Below are the code and all the weights of a small trained network. Each question names an input and a class and asks about switching units off, where a switched-off unit gives its printed mean instead of its output.

import numpy as np


def w(rows, s, z=0):
    codes = np.array(rows[::2]) - 128.0
    scale = np.full(codes.shape[1], s)
    scale[-1] = z or s
    return codes * scale


def f(y):
    return np.maximum(y, 0)


def log_softmax(a):
    a = a - a.max(-1, keepdims=True)
    return a - np.log(np.exp(a).sum(-1, keepdims=True))


def net(x, mask):
    res = np.array(x, float).reshape(1, 8) / 4 @ E
    y = f(res @ A[0][:, :-1].T + A[0][:, -1])
    res = res + np.where(mask, y, B[0][:, -1]) @ B[0][:, :-1]
    return log_softmax(res[-1] @ U[:, :-1].T + U[:, -1])


A, B = {}, {}
E = w([
[159,64,192,11,103,199,212],'x0',
[67,14,254,182,192,70,152],'x1',
[249,38,111,114,136,32,107],'x2',
[117,116,122,125,95,119,128],'x3',
[139,135,133,138,152,139,131],'x4',
[115,125,125,113,112,114,122],'x5',
[124,138,128,118,142,120,128],'x6',
[137,134,131,137,150,137,135],'x7',
],0.0084)
A[0] = w([
[33,17,238,223,188,50,165,46],'neuron 1',
[113,171,100,225,128,63,44,99],'neuron 2',
[89,145,83,198,180,93,61,121],'neuron 3',
[160,122,185,22,132,192,196,152],'neuron 4',
[129,159,166,195,86,175,153,86],'neuron 5',
[227,93,79,113,130,30,121,76],'neuron 6',
[211,66,160,138,133,96,79,32],'neuron 7',
[178,199,108,109,66,154,115,19],'neuron 8',
[189,112,137,92,167,125,83,203],'neuron 9',
[64,196,149,150,136,113,149,149],'neuron 10',
[95,155,83,210,140,66,2,94],'neuron 11',
[116,84,209,54,87,139,170,113],'neuron 12',
[17,187,143,169,122,159,184,21],'neuron 13',
[227,59,88,148,133,89,66,134],'neuron 14',
[198,167,16,93,104,173,84,53],'neuron 15',
[156,126,162,40,134,118,120,252],'neuron 16',
[15,154,122,114,139,239,105,119],'neuron 17',
],0.008,0.0013)
B[0] = w([
[172,202,236,73,172,151,26,246],'neuron 1',
[221,63,52,139,1,226,146,202],'neuron 2',
[181,63,105,116,93,156,134,189],'neuron 3',
[238,46,124,197,70,189,151,213],'neuron 4',
[66,104,137,90,142,86,134,148],'neuron 5',
[23,143,95,144,177,59,180,208],'neuron 6',
[34,172,128,132,148,38,153,183],'neuron 7',
[110,141,160,73,154,150,63,180],'neuron 8',
[53,136,77,144,123,162,138,169],'neuron 9',
[108,91,110,152,130,94,164,161],'neuron 10',
[222,56,49,152,61,154,129,209],'neuron 11',
[199,124,128,144,89,153,136,194],'neuron 12',
[65,165,136,186,156,52,151,176],'neuron 13',
[48,145,105,160,164,48,204,205],'neuron 14',
[152,231,200,70,164,87,28,214],'neuron 15',
[141,70,83,183,80,169,165,175],'neuron 16',
[31,129,100,155,187,74,209,187],'neuron 17',
],0.0069,0.013)
U = w([
[175,34,91,157,100,195,184,255],'0',
[10,141,103,161,164,66,229,106],'1',
[129,187,178,57,158,138,7,17],'2',
],0.011,0.0011)

Each question gives the input, the list of numbers given to net, and the class t.
The units are the neurons (one row each of A and B). Each row of codes is followed by its name. A weight is (code - 128) times the scale printed after its matrix; where a second scale follows, it is the last column's (A, B and U).
mask holds one flag per neuron, in row order. A switched-off neuron (its flag False) gives its mean, the last column of its row in B, instead of its output. The means were averaged over made-up inputs and are rounded, as every weight is.
A unit's drop is (log p(t) with every unit on - log p(t) with that unit switched off) / (log p(t) with every unit on - log p(t) with every unit switched off).
The circuit of an input: a set's keep is (log p(t) with only the set's units on - log p(t) with every unit switched off) / (log p(t) with every unit on - log p(t) with every unit switched off). Starting from the 12 units with the biggest drops (on a tie, the unit counted first), units are removed one at a time, each time the one whose removal leaves the highest keep (on an exact tie, the one counted first), for as long as the keep stays at least 0.8.
circuit, biggest first: the units of the circuit, biggest drop first
most important unit: the unit with the biggest drop
top k neurons: the k neurons with the biggest drops, biggest first
drop when u is switched off: that unit's drop, to one decimal
input [7,-8,6,-5,-8,4,-4,2], class 2: circuit, biggest first : (neuron 15)
input [6,-7,8,2,7,3,-5,-3], class 1: circuit, biggest first : (neuron 6; neuron 14)
input [-7,-7,8,-6,0,-2,3,6], class 1: top 2 neurons : (neuron 6; neuron 14)
input [-8,-7,5,6,3,-2,6,1], class 0: top 2 neurons : (neuron 2; neuron 11)
input [-8,8,-3,8,-7,-8,-5,5], class 0: top 4 neurons : (neuron 2; neuron 11; neuron 15; neuron 3)
input [-7,7,4,-2,-7,-7,6,2], class 0: top 3 neurons : (neuron 2; neuron 11; neuron 15)
input [3,-6,-7,-3,-8,2,4,-7], class 1: top 3 neurons : (neuron 17; neuron 1; neuron 13)
input [1,6,-5,3,-6,-4,-2,2], class 2: top 3 neurons : (neuron 1; neuron 14; neuron 6)
input [-5,-5,-4,1,-6,-6,-6,-1], class 0: top 4 neurons : (neuron 1; neuron 2; neuron 11; neuron 3)
input [-8,-2,-8,-7,-2,3,1,-4], class 0: top 3 neurons : (neuron 2; neuron 11; neuron 3)
input [-5,-1,6,-1,-1,-6,-4,3], class 1: top 3 neurons : (neuron 14; neuron 6; neuron 4)
input [4,5,-1,-8,5,-4,3,1], class 2: top 2 neurons : (neuron 1; neuron 2)
input [-8,-3,5,-8,-5,-3,0,6], class 0: top 2 neurons : (neuron 2; neuron 11)
input [-4,8,4,-6,0,-3,6,-2], class 2: most important unit : neuron 1
input [5,-2,-6,4,2,-5,4,5], class 1: top 2 neurons : (neuron 17; neuron 2)
input [-1,3,1,7,-3,2,-4,0], class 2: top 2 neurons : (neuron 1; neuron 4)
input [-2,7,4,-8,-5,6,3,8], class 2: drop when neuron 1 is switched off : 2.3
input [3,4,1,7,-7,5,6,-8], class 2: drop when neuron 11 is switched off : 0.4
input [-4,1,-4,-7,8,-6,-3,-7], class 0: drop when neuron 2 is switched off : 0.5
input [-8,8,0,3,3,-7,8,-8], class 0: most important unit : neuron 2
